Here is a tiny trained network, its code and every weight. The questions are about switching its units off for an input and a target symbol, where a switched-off unit gives its printed mean instead of its output.

import numpy as np


def w(rows, s, z=0):
    codes = np.array(rows[::2]) - 128.0
    scale = np.full(codes.shape[1], s)
    scale[-1] = z or s
    return codes * scale


def norm(h):
    return h / np.sqrt((h * h).mean(-1, keepdims=True) + 1e-5)


def f(y):
    return np.maximum(y, 0)


def softmax(a):
    e = np.exp(a - a.max(-1, keepdims=True))
    return e / e.sum(-1, keepdims=True)


def log_softmax(a):
    a = a - a.max(-1, keepdims=True)
    return a - np.log(np.exp(a).sum(-1, keepdims=True))


def net(x, mask):
    ids = ['αβγδεζθλμξπστω'.index(c) for c in x.split()]
    T = len(ids)
    res = E[ids] + P[:T]
    q, k, v = (norm(res) @ M[0].T for M in (Q, K, V))
    z = softmax(np.where(np.tri(T) > 0, q @ k.T / 3**0.5, -1e9)) @ v
    res = res + np.where(mask[0], z, O[0][:, -1]) @ O[0][:, :-1]
    y = f(norm(res) @ A[0][:, :-1].T + A[0][:, -1])
    res = res + np.where(mask[1:9], y, B[0][:, -1]) @ B[0][:, :-1]
    return log_softmax(norm(res)[-1] @ U[:, :-1].T + U[:, -1])


Q, K, V, O, A, B = {}, {}, {}, {}, {}, {}
E = w([
[252,84,172],'α',
[45,205,53],'β',
[222,59,180],'γ',
[45,210,52],'δ',
[238,82,174],'ε',
[28,206,47],'ζ',
[223,63,179],'θ',
[252,75,174],'λ',
[69,206,63],'μ',
[49,206,55],'ξ',
[42,205,57],'π',
[101,116,221],'σ',
[167,56,97],'τ',
[138,109,49],'ω',
],0.0037)
P = w([
[3,42,143],'0',
[68,44,154],'1',
[85,64,149],'2',
[106,90,147],'3',
[121,107,144],'4',
[134,128,140],'5',
[147,149,135],'6',
[158,171,129],'7',
[172,189,125],'8',
[188,215,115],'9',
[195,230,110],'10',
[204,239,109],'11',
[206,249,107],'12',
],0.0028)
Q[0] = w([
[101,68,134],'h0',
[179,246,116],'h0',
[128,153,170],'h0',
],0.012)
K[0] = w([
[55,69,126],'h0',
[232,254,143],'h0',
[177,206,5],'h0',
],0.0059)
V[0] = w([
[24,97,199],'h0',
[150,23,25],'h0',
[144,167,2],'h0',
],0.0038)
O[0] = w([
[212,232,148,199],'h0',
[152,103,2,215],'h0',
[157,36,121,1],'h0',
],0.0052,0.00082)
A[0] = w([
[139,75,40,111],'n0',
[54,164,56,107],'n1',
[124,212,53,176],'n2',
[95,126,135,108],'n3',
[250,121,166,243],'n4',
[68,176,54,128],'n5',
[18,84,253,255],'n6',
[63,218,177,51],'n7',
],0.0042,0.0018)
B[0] = w([
[137,246,81,143],'n0',
[131,71,186,178],'n1',
[188,72,117,193],'n2',
[128,119,134,131],'n3',
[3,131,111,253],'n4',
[156,63,185,183],'n5',
[231,159,49,154],'n6',
[109,183,181,163],'n7',
],0.004,0.0047)
U = w([
[114,148,114,10],'α',
[124,111,147,30],'β',
[75,154,114,60],'γ',
[130,125,136,21],'δ',
[122,134,134,44],'ε',
[144,110,148,71],'ζ',
[35,152,122,160],'θ',
[101,139,118,56],'λ',
[183,71,203,185],'μ',
[146,95,165,79],'ξ',
[148,118,149,29],'π',
[160,245,184,253],'σ',
[144,170,43,248],'τ',
[205,116,38,254],'ω',
],0.012,0.0048)

Each question gives the input, a string of symbols that net reads in full, and the target symbol t.
The units are the heads (3 rows each of Q, K, V and O) and the neurons (one row each of A and B). Each row of codes is followed by its name. A weight is (code - 128) times the scale printed after its matrix; where a second scale follows, it is the last column's (O, A, B and U).
mask holds one flag per unit, heads first, then neurons. A switched-off unit (its flag False) gives its mean, the last column of its rows in O or B, instead of its output. The means were averaged over made-up inputs and are rounded, as every weight is.
A unit's drop is (log p(t) with every unit on - log p(t) with that unit switched off) / (log p(t) with every unit on - log p(t) with every unit switched off).
The circuit of an input: a set's keep is (log p(t) with only the set's units on - log p(t) with every unit switched off) / (log p(t) with every unit on - log p(t) with every unit switched off). Starting from all 9 units, units are removed one at a time, each time the one whose removal leaves the highest keep (on an exact tie, the one counted first), for as long as the keep stays at least 0.8.
units of the circuit, in order: the units of the circuit, biggest drop first
most important unit: the unit with the biggest drop
top k neurons: the k neurons with the biggest drops, biggest first
drop of u: that unit's drop, to one decimal
input τ γ π τ θ μ θ θ, target θ: most important unit -> n4
input ε θ μ θ ξ θ μ μ ω μ θ δ, target μ: units of the circuit, in order -> [n5 h0 n1 n4]
input μ θ ω ω ξ θ, target ω: units of the circuit, in order -> [h0 n0]
input β θ τ μ θ ξ ξ θ ξ, target μ: units of the circuit, in order -> [n5 h0 n4 n1]
input μ β ε μ θ θ γ γ, target θ: top 2 neurons -> [n4 n2]
input γ μ π σ θ θ γ, target σ: units of the circuit, in order -> [h0 n5]
input γ σ ζ μ σ α θ θ θ μ γ, target θ: units of the circuit, in order -> [n4 h0 n2 n5]
input γ σ τ τ π μ ξ δ ω θ ζ, target ω: top 2 neurons -> [n4 n2]
input θ δ σ θ μ ξ σ α θ θ θ γ θ, target θ: units of the circuit, in order -> [n4 h0 n5 n1]
input μ ω π, target ω: units of the circuit, in order -> [h0 n4]
input θ ζ θ α μ σ σ μ, target σ: units of the circuit, in order -> [n4 h0]
input δ λ ξ μ μ θ σ σ σ β μ σ π, target σ: units of the circuit, in order -> [h0 n4]
input θ ω β γ π θ λ θ μ μ β δ, target μ: top 4 neurons -> [n5 n4 n1 n2]
input μ θ ω ζ θ α ε θ ζ ω ξ ξ, target ω: units of the circuit, in order -> [n4 n2 h0]
input τ θ δ μ ξ ε θ θ θ μ, target μ: most important unit -> n5
input τ θ θ ω ξ, target ω: units of the circuit, in order -> [n4 n2 n5]
input σ λ ζ σ ζ θ θ θ ω μ, target ω: units of the circuit, in order -> [n4 h0 n2]
input θ μ μ ω μ γ σ γ ω β, target ω: units of the circuit, in order -> [n2 n4 h0]
input δ ω δ, target ω: top 3 neurons -> [n4 n0 n2]
input λ γ θ ε σ ξ ω μ σ ω θ σ, target ω: units of the circuit, in order -> [n6 h0]
input β β θ θ θ θ μ θ λ θ π, target μ: top 2 neurons -> [n1 n5]
input μ γ θ σ θ θ ε, target σ: top 2 neurons -> [n1 n5]
input θ π μ σ θ ζ, target σ: top 3 neurons -> [n4 n2 n5]
input μ μ ξ σ σ β θ μ σ θ ξ, target σ: top 3 neurons -> [n4 n7 n2]
input σ ω θ λ σ π, target σ: top 3 neurons -> [n4 n2 n5]
input γ β θ ζ θ σ ε θ θ α ε, target θ: top neuron -> [n4]
input θ ζ μ, target μ: top 2 neurons -> [n4 n5]
input δ μ ξ σ σ, target σ: drop of h0 -> 0.4
input γ μ ζ, target μ: drop of n4 -> 0.6
input μ θ μ γ σ γ σ ζ ζ, target σ: drop of n2 -> 0.1
